Below are the code and all the weights of a small trained network. Each question names an input and a class and asks about switching units off, where a switched-off unit gives its printed mean instead of its output.

import numpy as np


def w(rows, s, z=0):
    codes = np.array(rows[::2]) - 128.0
    scale = np.full(codes.shape[1], s)
    scale[-1] = z or s
    return codes * scale


def norm(h):
    return h / np.sqrt((h * h).mean(-1, keepdims=True) + 1e-5)


def f(y):
    return np.maximum(y, 0)


def log_softmax(a):
    a = a - a.max(-1, keepdims=True)
    return a - np.log(np.exp(a).sum(-1, keepdims=True))


def net(x, mask):
    res = np.array(x, float).reshape(1, 7) / 4 @ E
    u = 0
    for l in range(2):
        y = f(norm(res) @ A[l][:, :-1].T + A[l][:, -1])
        res = res + np.where(mask[u : u + 7], y, B[l][:, -1]) @ B[l][:, :-1]
        u += 7
    return log_softmax(norm(res)[-1] @ U[:, :-1].T + U[:, -1])


A, B = {}, {}
E = w([
[126,130,126,125],'x0',
[126,47,252,192],'x1',
[129,127,128,128],'x2',
[229,192,157,72],'x3',
[129,129,125,132],'x4',
[128,85,196,10],'x5',
[129,127,129,127],'x6',
],0.0035)
A[0] = w([
[98,181,141,150,86],'L0N0',
[2,58,86,72,163],'L0N1',
[194,171,180,185,189],'L0N2',
[102,134,85,45,121],'L0N3',
[120,69,187,161,253],'L0N4',
[106,158,102,175,206],'L0N5',
[129,49,231,96,61],'L0N6',
],0.0081,0.0033)
B[0] = w([
[98,50,184,68,138],'L0N0',
[176,53,121,183,253],'L0N1',
[222,2,132,128,210],'L0N2',
[151,8,165,107,202],'L0N3',
[120,188,123,239,251],'L0N4',
[104,194,151,160,202],'L0N5',
[130,182,1,93,213],'L0N6',
],0.0058,0.0053)
A[1] = w([
[171,92,37,98,80],'L1N0',
[253,173,100,71,143],'L1N1',
[181,97,154,107,5],'L1N2',
[214,230,78,127,19],'L1N3',
[38,101,104,176,115],'L1N4',
[45,104,42,134,215],'L1N5',
[93,91,2,248,32],'L1N6',
],0.0067,0.0021)
B[1] = w([
[126,135,136,154,185],'L1N0',
[49,158,132,153,203],'L1N1',
[38,254,74,122,149],'L1N2',
[80,81,203,205,170],'L1N3',
[100,203,134,50,173],'L1N4',
[220,97,139,94,181],'L1N5',
[102,147,145,18,254],'L1N6',
],0.0066,0.007)
U = w([
[119,154,95,35,79],'0',
[95,178,161,209,71],'1',
[248,21,110,169,249],'2',
],0.013,0.002)

Each question gives the input, the list of numbers given to net, and the class t.
The units are the neurons (one row each of A and B). Each row of codes is followed by its name. A weight is (code - 128) times the scale printed after its matrix; where a second scale follows, it is the last column's (A, B and U).
mask holds one flag per neuron, layer by layer. A switched-off neuron (its flag False) gives its mean, the last column of its row in B, instead of its output. The means were averaged over made-up inputs and are rounded, as every weight is.
A unit's drop is (log p(t) with every unit on - log p(t) with that unit switched off) / (log p(t) with every unit on - log p(t) with every unit switched off).
The circuit of an input: a set's keep is (log p(t) with only the set's units on - log p(t) with every unit switched off) / (log p(t) with every unit on - log p(t) with every unit switched off). Starting from the 12 units with the biggest drops (on a tie, the unit counted first), units are removed one at a time, each time the one whose removal leaves the highest keep (on an exact tie, the one counted first), for as long as the keep stays at least 0.8.
units of the circuit, in order: the units of the circuit, biggest drop first
most important unit: the unit with the biggest drop
k most important neurons: the k neurons with the biggest drops, biggest first
k most important neurons of layer l: the k neurons of layer l with the biggest drops, biggest first
drop when u is switched off: that unit's drop, to one decimal
input [0,4,-4,-2,-4,4,-5], class 0: most important unit : L0N6
input [6,5,6,-7,2,5,-4], class 0: units of the circuit, in order : L0N6, L1N4
input [-5,-8,5,4,0,0,1], class 1: 2 most important neurons : L1N6, L1N3
input [-2,-8,1,-1,-2,6,-1], class 2: units of the circuit, in order : L0N3, L1N6
input [7,4,0,5,-2,1,-6], class 1: 3 most important neurons : L0N1, L1N1, L0N6
input [-1,0,8,8,6,-1,-3], class 1: 3 most important neurons : L1N1, L0N1, L0N3
input [-2,3,0,2,1,1,6], class 1: 2 most important neurons of layer 0 : L0N1, L0N6
input [-5,3,6,-5,7,5,-8], class 0: 3 most important neurons : L1N6, L0N6, L0N2
input [5,-7,-1,1,0,-3,2], class 1: 2 most important neurons : L1N3, L0N1
input [-8,5,2,-4,8,8,-3], class 0: 3 most important neurons of layer 0 : L0N6, L0N4, L0N2
input [-1,-7,-8,-4,-3,1,-1], class 2: 2 most important neurons of layer 0 : L0N3, L0N4
input [3,-3,3,-7,-5,-2,2], class 0: 3 most important neurons : L1N6, L0N2, L1N4
input [-8,-7,2,2,-6,-4,-3], class 1: 2 most important neurons : L1N3, L0N6
input [-4,-1,4,-7,2,6,-8], class 2: most important unit : L0N1
input [5,4,6,-4,2,4,-2], class 0: 2 most important neurons : L0N6, L1N6
input [-3,5,6,-8,-3,7,-1], class 0: 4 most important neurons : L0N6, L1N6, L0N2, L1N4
input [2,6,6,4,7,5,5], class 1: 2 most important neurons : L0N6, L1N1
input [2,1,0,2,4,3,-6], class 1: 2 most important neurons : L1N3, L1N1
input [6,-4,-3,-3,5,-6,8], class 0: drop when L0N4 is switched off : 0.2
input [-1,6,-8,-1,-1,3,-4], class 0: units of the circuit, in order : L0N6
input [7,0,-1,-4,7,-4,-8], class 0: drop when L1N6 is switched off : 0.4
input [-7,-3,-1,-2,8,-4,0], class 0: drop when L0N4 is switched off : 0.3
